In the rows, 128 means zero.
Each name stands for a flat space through zero: a line, a plane or more. A row that begins with a name and a colon came from that space; any other row is followed by the name of the space it lies nearest, among the names in its block.
rf_sd: [138  97 105  81 115 134 117 150 135 112 140 123 123 116 137 114 138 115
 121 134 132 158 129 113  93 116 136 126 142 110]
bz_zc: [191 164 143 124  89  96  87 179 167 140 116  88 121  97 133 131 109 143
 102 141  61 142 153 129 138 119 130 124 156  88]
qz_bp: [132 144 133 130 129 107 128 141 146 117 127 133 118 117 125 105 119 109
 145 130 128  99 130 129 146 113 132 147  95 109]
bz_zc: [111  87 114  96 156 159 149 108 122 108 158 145 135 136 127  83 172  94
 144 149 152 153 122 102 113 121 154 145 120 120]
hh_zn: [142 142 140 115 109 149 133 132 119  97 139 123 147  91 139 143 132  83
 109 119  90 104 118 112 125  95 101  84 173 137]
bz_zc: [121 128 120 149 129 103 112 141 144 171 131  92 120 149 133 180 143 161
 125 130 126 141 143 157 161 160 118 151 116 115]
rf_sd: [125 149 142 159 112 136 139  88 107 144 117 129 146 130 113 143 126 138
 121  90  98 130 121 128 138 134 110  95 171 159]
bz_zc: [111 101 110  98 156 116 127 105 129 114 143 163 111 131 112  73 146  77
 147 118 183  73 118 106 122 113 135 153  81 125]
bz_zc: [149 131 150 146 139 144 135  86 119 144 142 128 143 142 105  89 152 124
 124 141 105 148 131  99 133 129 145 134 152 134]
bz_zc: [134 120 135 116 102 126 134 176 149 143  96  99 121 100 147 200 105 184
 111 124 120 121 138 153 107 138 104 119 146 125]
rf_sd: [141 165 159 113 123  88 115 127 152 111  74 166 129 109 109  89  98 157
 131 123 104 129 145 154 116 133 125  80 105 107]
rf_sd: [111 148 157 162 133 156 169  66 110 117 125 159 154 116 109  88 142  86
 144  96  96  86 115 101 149 104 117 114 149 155]
qz_bp: [128 157 164 179 139 126 153 101 116 137 127 134 133 137 108 129 109 127
 140 128 129  78 117 124 152 116 113 140 109 154]
rf_sd: [101  96 129 124 136 154 145  98 130 130 104 160 138 128 127  91 142 126
 130 118 123 120 135 106 102 124 127 134 134 130]
bz_zc: [ 99 107 122 102 121 141 171 128 121  97 106 162 120 106 125 114 100 138
 157  98 168 112 109 129  87 114 131 123 111 146]
bz_zc: [123  90 129 105 131 174 144 102 105 120 135 139 147 121 130 128 151 113
 107 127 129 130 119  97  87 117 116 103 175 152]
bz_zc: [132 102 129  84 117 137 138 127 115 107 136 132 134 109 122 145 132 118
 117 121 142 127 114 119  82 110 102  87 150 142]
bz_zc: [172 155 152 109 151 101 111 154 157 103 145 131 115 115 120  76 128  97
 136 180 131 105 137 121 147 109 155 148  81  90]
qz_bp: [142 127 127 136  80 119 113 125 140 153 112 108 136 108 124 138 126 127
 107  87  66 125 138 109 118 111  93 116 180 122]
rf_sd: [164 162 142  98 118  91  95 143 139 117 110 127 131 117 118 130 120 159
 112 138 104 178 142 162 122 149 132  64 139 108]
qz_bp: [ 84 139 118 172 133 108 138 104 135 145  96 159 116 146 121  98 107 134
 161  88 141  90 130 138 155 136 131 167  81 131]
rf_sd: [131 144 142 106 118 115 125 128 139 108  87 157 133 106 123 105 110 146
 126 115 109 137 137 143 107 130 126  83 131 119]
qz_bp: [137 174 137 132 121  84 122 149 160 123 121 119 118 105 124 129 126 121
 149 114 107 108 137 159 179 131 130 127  99  98]
bz_zc: [142 133 136 149 114  97 125 116 145 177 118 104 119 137 103 139 131 166
 131 106 116 130 140 134 143 147 123 150 131 124]
qz_bp: [135 148 124 119 124 116 106 103 122 115 115 157 134 129 115  76 127 115
 126 110 110 150 131 125 125 131 143  94 140 124]
hh_zn: [111 129 123 137 127 137 143 130 108 112 133 135 129 136 133 143 108 128
 138 125 149 130 112 135 121 121 123 124 118 148]
hh_zn: [142 130 122  97 115 146 132 139 138  96 122 143 128  91 137  81 127  96
 130 118 110 123 127 105 115 106 151 121 151 115]
rf_sd: [141 108 138  88 125 123 118 131 150 104 100 166 123 103 121  60 114 108
 121 135 123  97 138  97  78  95 125 124 115 106]
hh_zn: [109 141 132 175 125 113 152 115 114 164 120 114 117 152 113 177 103 180
 148 100 159 119 116 156 149 154 121 148 111 161]
hh_zn: [142 175 127 160  94  92 147 182 127 146 161  49 111 117 132 252 103 164
 150 105 138 132 108 185 188 142 109 135 125 142]
qz_bp: [108 104 117 120 162 120 126 165 153 136 137 115 108 137 150 160 143 130
 135 165 173  92 138 147 147 141 129 178  69 106]
rf_sd: [144 121 131 161 154 103 105 143 139 163 156 103 104 166 122 134 122 125
 126 173 164  85 134 117 151 126 128 203  71 120]
qz_bp: [132 119 136 121 121 105 114 141 157 147 137  98 134 121 130 161 160 119
 117 139  93 123 146 134 142 122  89 128 126  97]
hh_zn: [139 162 166 166 133 123 146 111 146 107 111 167 127 113 110  34  97  85
 153 134 100  58 129  89 143  78 137 168  87 117]
hh_zn: [ 95 117 147 165 155 124 137  86 119 147 100 168 130 163 111 107 112 145
 134 131 152  88 130 124 117 131 108 145  84 148]
rf_sd: [109 100 134 170 137 155 152  56 104 158 141 145 142 160 100  82 148 105
 135 109 125 105 119  75 122 111 120 166 140 158]
hh_zn: [122 125 133 105 150 122 119 117 130 114 117 155 130 129 125 109 138 123
 124 139 144 122 133 137 119 137 130 104 111 123]
hh_zn: [151 137 144 131 115 120 133 140 165 145 123 106 125  95 126 121 144 116
 128 120  88  91 144 114 153 115 126 156 140 102]
qz_bp: [112 117 116 149 137 148 139 160 131 136 118 122 108 129 155 155  99 143
 130 137 166  81 125 130 132 131 139 180 105 141]
rf_sd: [119 110  99 121 134 130 108 187 131 141 123  99 106 141 167 204 108 173
 111 153 172 137 133 163 122 160 134 148 113 129]
qz_bp: [153 149 158 151 133 107  97  91 130 153 117 136 137 134 104 111 134 108
  97 126  96  74 140 109 140 120  96 109 139 134]
qz_bp: [118 100 127 138 114 136 137 115 128 135 129 133 133 134 122 106 124 113
 130 121 114 117 126  94 102  98 106 152 130 129]
bz_zc: [137 108 147 114 142 174 149  96 105 111 139 146 150 123 121 102 147 109
 113 146 124 131 119  93  96 112 131 106 164 150]
hh_zn: [149 144 136 127 119 124 108 130 116 129 152 101 143 127 130 170 143 114
 102 137 100 143 126 134 139 126 101  87 161 132]
hh_zn: [148 166 135 148 127  91 116 134 139 129 121 135 110 137 110  86  97 140
 150 129 134 130 131 137 150 131 158 151  89 115]
rf_sd: [ 94  92 123 144 161 149 141  93 126 152 125 146 134 164 125 103 157 142
 138 143 146 145 138 118 125 149 143 165 108 128]
hh_zn: [152 156 113  98 104 155 142 159  97  72 177 101 139  96 146 159 128  92
 132 124 120 180  96 136 136 112 147  77 180 143]
qz_bp: [149 113 123 105  90 135  98 130 136 105 129 136 149 113 133  72 132  82
 103 133  53 164 139  81  85  79 107 103 170  98]
[159 158 157 154 130 100 114 116 147 161 135 101 131 131 108 134 147 131
 120 136  92 115 143 130 169 135 119 135 131 114] => hh_zn
[126 143 145 138 125 107 125  92 138 153 108 132 145 139 105 117 153 160
 131 112  86 177 147 146 142 156 125  98 143 115] => rf_sd
[148 137 133 130 110 106 112 155 148 151 119  97 122 120 131 164 123 156
 115 129 106 134 142 143 136 138 116 129 137 113] => bz_zc
[176 163 148 140 101 101  92 150 138 148 131  86 134 122 125 167 121 146
  95 142  74 150 142 139 143 130 106  99 162 116] => bz_zc
[139 135 139 102 127 120 138 160 166 110 129 117 123  83 139 127 145  98
 136 134 110  85 137 129 149 109 124 138 116  94] => hh_zn
[103 105 118 124 135 144 159 149 129 128 148 104 126 126 145 180 144 135
 144 135 152 131 120 143 136 132 121 150 116 130] => hh_zn
[182 152 126  97  77  91 110 178 168 127 125  92 105  67 124 129 110 112
 124  95  94  91 133 120 136 100 125 133 151  98] => qz_bp
[ 92  82  95 129 135 163 148 134 124 140 147 113 127 140 152 151 155 122
 137 126 149 138 124 117 128 134 135 173 133 130] => rf_sd
[133 146 126 133 121 147 152 157 123  80 130 147 117 111 140  80  81 107
 156 138 141 120 110 112 119  94 165 155 106 130] => qz_bp
[159 140 107 121 119  95  89 200 155 158 173  39 112 129 155 229 156 142
 111 159 120 160 143 170 182 157 123 147 131  92] => rf_sd
[112  80  75  86 157 168 124 205 123 102 176  97 105 135 188 183 141 115
 125 187 204 146 118 140 122 139 164 175 104 119] => rf_sd
[112 126 134 149 148 143 138 126 134 139 104 144 120 129 138 126 117 138
 128 130 148  76 133 127 136 137 136 157 110 139] => bz_zc
[104 117 105 115 154 116 120 194 168 139 133  91 111 133 171 192 155 159
 140 170 150 154 151 183 170 170 146 168  80  82] => rf_sd
[128 134 140 159  95 122 152 108 124 171 119  97 132 120 109 183 124 163
 128  76 108 114 122 133 138 136  96 125 167 156] => qz_bp
[149 142 134  92 123 117 113 132 133 108 123 134 137 113 123 114 138 133
 119 135 107 173 135 141 117 136 137  77 147 111] => rf_sd
[144 155 150 138 165 120 122 117 126 107 146 149 126 139 117  82 129  93
 137 167 144  99 125 121 154 118 148 139  85 123] => bz_zc
[159 151 137 134  92 124 112 108 106 126 138 116 148 126 111 126 122 122
 109 109  76 173 121 115 117 114 111  76 186 140] => bz_zc
[139 133 116  97  94 114 117 183 158 119 118  98 120  83 153 173 124 126
 119 111 100 119 136 146 131 119 109 114 147 101] => rf_sd
[126 161 125 140 138  81 112 164 152 123 125 124 104 133 132 132 105 132
 152 140 149 107 134 164 169 136 138 155  59 102] => bz_zc
[147 171 152 157 121  94  86 100 113 121  98 168 132 144 105  81  79 117
 108 122 107  97 129 120 117 110 105  89 115 141] => hh_zn

Each name stands for a flat space through zero: a line, a plane or more. A row that begins with a name and a colon came from that space; any other row is followed by the name of the space it lies nearest, among the names in its block.
cp_ml: [121 126 117 195  77 170 135 113 157 147 151  89  56 125 146 127 103 152
 129 179 102  65 130  83 107 117 123 128 158 147]
sc_jf: [133 101 136 103 141 115 137  71 125  87 131 111 150 145 130 112 146 118
 139 150 130 162 147 126  94 131 160 135  93 132]
cp_ml: [116 107 102 114 156  74 136  71 137  91 108 124 199 146 130 100 145  98
  90 147 138 174 155 153  86 151 160 151 114 104]
cq_nj: [134 114 140 108 121 154 151 102 140 112 113  85  88 128 133 120 110 148
 164 145 117 126  89 114 116 110 146 127 109 127]
pn_tq: [114 138 112 169 110 137 128 141 146 157 134 117 114 127 125 125 116 138
 114 143 128  93 136 113 137 128 108 129 162 118]
cp_ml: [146 138 165 104 145 134 126 162 106 142 114 155 127 122 104 154 130 155
 139  81 171 114 128 128 182 127  80 120 136 118]
hs_lq: [150 139 127 121 140 122 133  95 148 117 133 128  85 131 146 124 135 129
 100 145 107 119 125 151  94 146 159 136 133 131]
sc_jf: [111  91 140 134 110 140 135 131 113 112  90 105 145 116 109 138 100 162
 156 104 168 118 103 101 147 122  85 137 124 108]
cq_nj: [130 103 121 126 146  86 108  81 119  75 123 144 161 131 139 128 150 119
  91 121 128 152 154 164  78 174 153 154 114 123]
cp_ml: [111 108 121 118 144 129 148 116 107  92 111  95 131 153 151 172 105 163
 147 114 139 108 100 118 156 145 138 135 109 147]
pn_tq: [131 147 146 131 111 170 147 159 130 162 137 105  93 134 135 140 109 138
 177 142 110 104 112  88 173  82 117 102 126 154]
sc_jf: [128 112 126 154 102 132 128 105 145 116 109 110 106 112 137 117 111 136
 120 143 115 115 117 123  93 128 127 142 134 120]
hs_lq: [159  98 151  83 133 118 118  80 128  83 114 145 117 101 111  95 148 116
 121 118 136 178 115 159  60 140 150 141  97 108]
sc_jf: [140 144 156 124 128 130  98 172 110 154 145 173 143 112 100 128 153 119
 136  96 142 138 157 135 154 121  92 115 135 123]
cq_nj: [ 97 101 122 132 116 156 168 136 115 120  91  70 130 143 131 160  76 175
 173 122 160  93  78  78 181 109 101 127 121 131]
cq_nj: [126 113 125 116 144 108 139 115 118 100  92 128 145 130 137 148 113 143
 110 106 149 126 109 141 132 148 123 143 124 120]
pn_tq: [105 154 124 135 130 141 137 142 157 174 147  86 141 148 106  94 134 123
 168 163 111 131 150 108 158  93 130 111 142 104]
pn_tq: [139 131 150 122 124 141 125 120 135 134 140 121 115 127 118 114 139 128
 151 140 120 134 143 119 124 111 128 121 123 127]
cp_ml: [123 113 114  87 156  95 133  97 132 113 123 136 189 135  97  85 155  96
 112 134 158 189 142 149 100 136 148 135 111  92]
sc_jf: [123 141 134 119 134 126 118 138 135 145 142 124 150 131 113 102 147 108
 152 137 110 156 148 133 132 110 136 118 122 116]
pn_tq: [134 107 114 104 137 116 112 116 115  93 128 153 121 111 123 126 137 124
 101 101 141 151  99 164  87 166 148 142 115 121]
hs_lq: [136 109 150  94 156 120 125 113 111  89 102 126 119 126 117 150 127 170
 131  83 160 124 104 153 134 163 119 144 119 106]
hs_lq: [147 120 150 101 142 116 111 126  99 102 134 162 146 125 132 141 150 115
 132 103 129 157 142 145 121 136 135 126  99 148]
cq_nj: [149 140 141  97 154  92  96 151 105 128 135 201 176 113 110 121 168  89
 100  87 142 177 158 172 124 142 121 126 120 121]
cq_nj: [ 99 119  86 140 132 121 159 106 140 118 117  87 140 153 148 132 104 132
 117 157 127 115 108 115 128 135 152 136 130 130]
sc_jf: [138 152 125 107 131 137  82 183 117 147 167 177 101  97 109 119 157 108
 128  88 106 155 107 175 117 145 142 116 128 126]
pn_tq: [135 141 130 102 140 147 151 139 114 132 145 122 110 151 148 154 123 128
 153 133 120 123 110 111 161 111 148 108 107 169]
pn_tq: [138 155 137 101 157 127 145 164 104 139 127 146 133 149 150 173 123 130
 137 104 130 118 117 128 190 119 127 111 118 162]
pn_tq: [138 126 139 115 132 130 160 123 105 107 109 119 137 150 179 171 105 121
 151 135 107 126 114 103 156 100 144 117  91 188]
pn_tq: [ 99 124 101 125 162  74 125 141 118 125  94 148 218 137 107 131 131 124
  86  92 177 144 143 156 154 162 102 147 147  84]
pn_tq: [137 102 128 102 139 116 132 130  92  94 106 161 144 121 130 159 120 135
 107  85 171 136 100 137 132 152 116 136 110 139]
hs_lq: [104  94 109  98 168 110 164  62 127  73 108  69 149 172 133 140 119 166
 132 138 161 126 113 128 127 164 160 149 108 112]
sc_jf: [152 121 140 114 124 126 128  98 151 116 109 130  94 103 119  99 129 128
 110 133 124 140 110 151  79 133 137 140 130 101]
hs_lq: [134 170 121 140 131 123 125 157 134 168 159 152 140 141 147 127 144  87
 121 151  91 133 163 126 147 104 141 107 136 158]
cp_ml: [131 131 137 135 121 131 133 124 129 140 137 129 143 136 125 121 135 116
 137 146 131 132 157 106 136 107 120 119 126 137]
cq_nj: [139 149 146 128 116 145 108 169 123 165 158 158 125 114 107 115 147 109
 146 122 123 139 148 121 144 103 109 107 133 134]
hs_lq: [139 115 142 139 113 139 111 118 121 115 143 138 103 116 125 132 136 138
 127 123 130 119 137 125 107 139 122 131 127 136]
cq_nj: [143 117 179  97 124 152 142 133 105 125 116 116 141 132 119 136 125 135
 196 121 139 146 132  91 166  79 106 108  92 146]
sc_jf: [107 130  97 100 163 132 182 123 112 116 125  89 137 182 159 174 102 147
 141 137 144 108  93 104 184 130 157 119 110 163]
sc_jf: [106 133  85 117 150 118 162 110 148 125 116  90 129 153 143 124 110 130
 114 151 122 124  94 136 129 139 165 134 131 118]
hs_lq: [146 127 136 136 128 135 121 105 136 112 136 129  72 123 140 140 130 153
 107 128 122  98 123 141 103 157 137 139 139 132]
cq_nj: [119 108 123 147 116 134 121  99 134 105 137 103 112 130 134 125 127 142
 133 144 117 118 132 123  99 143 141 139 125 129]
cp_ml: [145 130 154 106 109 156 103 165 102 124 146 149 105 103 137 135 135 108
 179 106  86 159 102 131 125  99 141 107  88 166]
cp_ml: [117 146 118 114 155 118 133 166 105 125 116 132 141 144 154 176 114 138
 134  93 118 117 100 145 179 140 134 124 121 149]
sc_jf: [110 140 130 131 131 140 148 161 123 155 116 107 146 144 124 146 108 143
 158 123 141 109 122 100 190 103 101 115 135 129]
hs_lq: [109 131 115 152 130 136 147 101 156 137 135  76 110 154 128 121 119 156
 132 164 127  92 140 109 135 133 133 134 151 112]
pn_tq: [158 119 144 141 107 127  92  93 143  99 139 146  74  94 140 108 146 120
 106 135  85 136 133 162  45 149 154 144 124 129]
cq_nj: [101 117  82 146 161  71 158  74 133  91 104 106 192 175 170 150 118 122
  73 154 134 120 154 135 122 165 159 155 131 135]
cp_ml: [160 140 171 130 105 151 112 167 107 155 142 175 112 105 118 139 137 119
 144 108 135 124 148 108 151  96  86 107 128 153]
hs_lq: [140  98 133 112 107 132 117 122 122 107 108 148 122  89 110 105 124 117
 123 110 143 159  95 138  83 127 122 136 112 114]
hs_lq: [130  99 129 111 142 120 144  64 138  82 112  93 114 139 133 121 126 151
 124 142 136 130 118 136  91 152 155 148 113 114]
cp_ml: [129 101 129 122 139 106 134  96 112  85 104 129 150 135 141 148 122 140
 111 115 150 129 128 133 117 153 128 146 114 132]
sc_jf: [127 106 120  86 145 133 143 122 114  99 107 121 113 123 118 139 114 151
 130  98 162 136  68 142 127 149 136 135 112 115]
cp_ml: [128 131 143 136 117 124 113 113 137 116 133 107 138 128 151 110 139 103
 166 154  61 157 149 133 101 103 161 126 100 143]
cq_nj: [139  96 155 162  92 134  84 122 108  97 129 154 113  93 125 138 134 143
 125 102 130 118 145 129  90 148  98 143 126 134]
[134 149 166 109 145 132 146 164 110 156 109 131 162 144 121 153 122 136
 167 109 148 123 146 102 208  89  87 108 124 135] => pn_tq
[112 109 125 121 135 127 146 113 117 111 118 101 157 148 129 137 119 138
 149 133 145 132 128 107 145 123 128 129 112 132] => sc_jf
[140 139 140 118 121 117 138 151 106 151 134 168 199 135 137 123 141  64
 140 143 124 173 170  97 152  71 119 101 100 171] => cq_nj
[158 112 146 139 121  99 147  68 129  87  92 137 143 131 178 139 119 106
  97 155 106 134 154 122  88 117 142 143 107 163] => cq_nj
[102 121 101 159 123 112 125 112 148 136 128 113 158 133 111 102 130 127
 103 148 143 123 153 126 113 143 120 142 154  94] => pn_tq
[125 138 126 131 127 134 127 123 156 153 136 114 116 123 100  91 137 129
 127 146 131 129 137 130 118 122 124 127 149  92] => cp_ml
[128 114  96 151 104 138 130 128 122 120 138 146  98 116 146 143 112 126
  89 130 136 106 101 121 101 148 134 133 136 153] => cp_ml
[106 137 115 150 125 142 135 122 153 133 128  73  92 140 141 130 109 158
 148 148  95  95 109 126 133 133 145 134 142 118] => cp_ml
[137 102 145 120 113 134 110 103 122  88 122 119 110 109 138 120 131 129
 152 124  99 151 112 140  83 130 150 137  97 135] => cp_ml
[122 117 109 125 139 114 140 111 131 122 120 131 140 134 116 125 126 135
  94 127 166 122 126 131 122 151 122 139 142 109] => cp_ml
[142  97 135  96 126 115 105 102 119  85 119 149 134  98 116 100 146 108
 124 110 126 183 109 163  64 144 152 141  96 114] => cp_ml
[131 120 113 141 123  91 113 138 106 117 118 185 187 116 141 135 136  85
  80 112 137 154 152 141 111 138 119 135 124 145] => cq_nj
[140 149 144 124 130 133 117 164 121 154 134 156 122 118 116 135 135 127
 128 107 136 122 135 132 155 121 104 117 141 127] => sc_jf
[135 136 117 126 123 127 120  88 157 116 158 106 103 132 152  90 149  92
 136 179  55 161 137 147  63 120 198 127 106 142] => sc_jf
[153 127 170 106 121 129  99 149 118 133 118 165 135  91  97 106 147 115
 146  95 132 164 134 146 118 112 101 123 118 107] => hs_lq
[109 125 109 174  96 129 129 177 121 141  80 135 129 100 146 161  76 144
 107  97 133  88  84 120 154 128  82 138 156 127] => pn_tq
[116 121 124  97 170  86 159  99 109  85  91 104 201 172 172 158 120 114
 143 131 112 158 133 133 154 122 164 133  84 154] => hs_lq
[139 142 155 170  68 176  97 196 119 184 160 163  96  89 109 125 127 118
 157 121 119 107 142  88 148  83  73 101 147 150] => cq_nj
[138 106 133 112 128 102 114 113  95  78 119 155 171 124 165 143 138  89
 132 117  96 178 132 145  96 127 161 132  75 172] => cp_ml
[164 174 151  86 160 129 121 172 117 165 153 185 108 126 115 139 156 115
 116  97 137 134 135 155 165 126 122 105 137 136] => sc_jf
[109 135  99 117 143 119 141 128 136 136 136 115 152 146 126 115 131 113
 125 143 127 144 123 132 133 128 151 125 126 121] => cp_ml
[116 129 114  91 168 105 152 119 121 114 111 114 168 156 131 137 128 127
 129 121 143 147 117 141 153 137 148 130 113 121] => hs_lq
[133 153 109  85 167 112 135 139 126 144 153 154 148 146 117 118 155  99
 109 126 139 159 132 153 139 136 156 116 124 127] => hs_lq
